Below is a small trained network, with its code and all its weights. Each question gives an input and a target symbol and asks what happens when units are switched off, that is, made to give their printed mean instead of their output.

import numpy as np


def w(rows, s, z=0):
    codes = np.array(rows[::2]) - 128.0
    scale = np.full(codes.shape[1], s)
    scale[-1] = z or s
    return codes * scale


def norm(h):
    return h / np.sqrt((h * h).mean(-1, keepdims=True) + 1e-5)


def f(y):
    return y / 2 * (1 + np.tanh(0.7978845608 * (y + 0.044715 * y**3)))


def softmax(a):
    e = np.exp(a - a.max(-1, keepdims=True))
    return e / e.sum(-1, keepdims=True)


def log_softmax(a):
    a = a - a.max(-1, keepdims=True)
    return a - np.log(np.exp(a).sum(-1, keepdims=True))


def net(x, mask):
    ids = ['δεηθλπτω'.index(c) for c in x.split()]
    T = len(ids)
    res = E[ids] + P[:T]
    q, k, v = (norm(res) @ M[0].T for M in (Q, K, V))
    z = softmax(np.where(np.tri(T) > 0, q @ k.T / 4**0.5, -1e9)) @ v
    res = res + np.where(mask[0], z, O[0][:, -1]) @ O[0][:, :-1]
    y = f(norm(res) @ A[0][:, :-1].T + A[0][:, -1])
    res = res + np.where(mask[1:9], y, B[0][:, -1]) @ B[0][:, :-1]
    return log_softmax(norm(res)[-1] @ U[:, :-1].T + U[:, -1])


Q, K, V, O, A, B = {}, {}, {}, {}, {}, {}
E = w([
[145,149,178,114,106],'δ',
[193,105,139,35,1],'ε',
[127,153,179,111,109],'η',
[21,60,133,152,116],'θ',
[121,56,127,165,168],'λ',
[189,135,128,143,79],'π',
[148,137,160,87,141],'τ',
[141,186,116,129,176],'ω',
],0.0036)
P = w([
[58,69,130,249,217],'0',
[112,61,108,226,189],'1',
[187,68,136,195,150],'2',
[200,86,140,145,94],'3',
[161,108,143,112,63],'4',
[153,132,90,114,30],'5',
],0.0012)
Q[0] = w([
[50,99,58,176,255],'H1',
[221,219,176,89,118],'H1',
[148,185,166,48,17],'H1',
[185,186,153,146,181],'H1',
],0.0068)
K[0] = w([
[50,84,143,217,112],'H1',
[183,203,97,107,168],'H1',
[222,169,108,80,103],'H1',
[69,222,23,166,254],'H1',
],0.006)
V[0] = w([
[118,52,202,110,111],'H1',
[166,65,93,145,93],'H1',
[148,167,132,164,28],'H1',
[152,117,185,2,126],'H1',
],0.003)
O[0] = w([
[109,236,66,146,160,233],'H1',
[155,163,72,214,69,110],'H1',
[64,125,226,242,147,2],'H1',
[76,103,54,130,251,76],'H1',
],0.0026,0.0006)
A[0] = w([
[1,100,138,133,99,172],'N1',
[163,145,162,115,105,245],'N2',
[166,51,94,105,70,84],'N3',
[167,139,103,95,210,190],'N4',
[173,71,105,187,146,170],'N5',
[139,187,74,113,184,255],'N6',
[132,128,90,81,96,157],'N7',
[170,200,147,124,105,59],'N8',
],0.0051,0.00085)
B[0] = w([
[247,120,68,114,147,215],'N1',
[152,87,92,99,95,224],'N2',
[127,120,178,63,163,214],'N3',
[141,176,83,142,61,251],'N4',
[1,203,128,63,142,193],'N5',
[174,162,92,87,80,197],'N6',
[217,114,152,177,112,155],'N7',
[143,93,40,159,181,180],'N8',
],0.0034,0.0017)
U = w([
[160,149,174,171,159,73],'δ',
[171,64,249,36,79,142],'ε',
[191,155,168,133,231,30],'η',
[136,30,61,186,177,203],'θ',
[25,136,129,79,167,243],'λ',
[107,133,176,242,3,102],'π',
[146,132,133,132,138,3],'τ',
[143,235,29,102,45,157],'ω',
],0.0059,0.0021)

Each question gives the input, a string of symbols that net reads in full, and the target symbol t.
The units are the heads (4 rows each of Q, K, V and O) and the neurons (one row each of A and B). Each row of codes is followed by its name. A weight is (code - 128) times the scale printed after its matrix; where a second scale follows, it is the last column's (O, A, B and U).
mask holds one flag per unit, heads first, then neurons. A switched-off unit (its flag False) gives its mean, the last column of its rows in O or B, instead of its output. The means were averaged over made-up inputs and are rounded, as every weight is.
A unit's drop is (log p(t) with every unit on - log p(t) with that unit switched off) / (log p(t) with every unit on - log p(t) with every unit switched off).
The circuit of an input: a set's keep is (log p(t) with only the set's units on - log p(t) with every unit switched off) / (log p(t) with every unit on - log p(t) with every unit switched off). Starting from all 9 units, units are removed one at a time, each time the one whose removal leaves the highest keep (on an exact tie, the one counted first), for as long as the keep stays at least 0.8.
circuit, biggest first: the units of the circuit, biggest drop first
top k neurons: the k neurons with the biggest drops, biggest first
drop of u: that unit's drop, to one decimal
input λ τ δ, target ω: circuit, biggest first : H1, N4
input ε δ ω ω ω θ, target θ: circuit, biggest first : N1, N4, N6
input ε λ π, target π: circuit, biggest first : H1, N1
input ω θ τ τ τ, target ω: circuit, biggest first : H1, N4
input η θ λ ω ω η, target ε: circuit, biggest first : H1
input θ θ π δ, target π: top 2 neurons : N3, N1
input δ θ θ ω π, target ε: circuit, biggest first : H1, N3, N4
input ω ε π δ ε δ, target θ: top 2 neurons : N8, N4
input ε τ δ τ ω θ, target θ: drop of N1 : 1.0
input ε τ δ, target ω: drop of H1 : 2.4
input π π τ, target ω: drop of H1 : 0.5
input θ θ δ λ, target λ: drop of N5 : 0.6
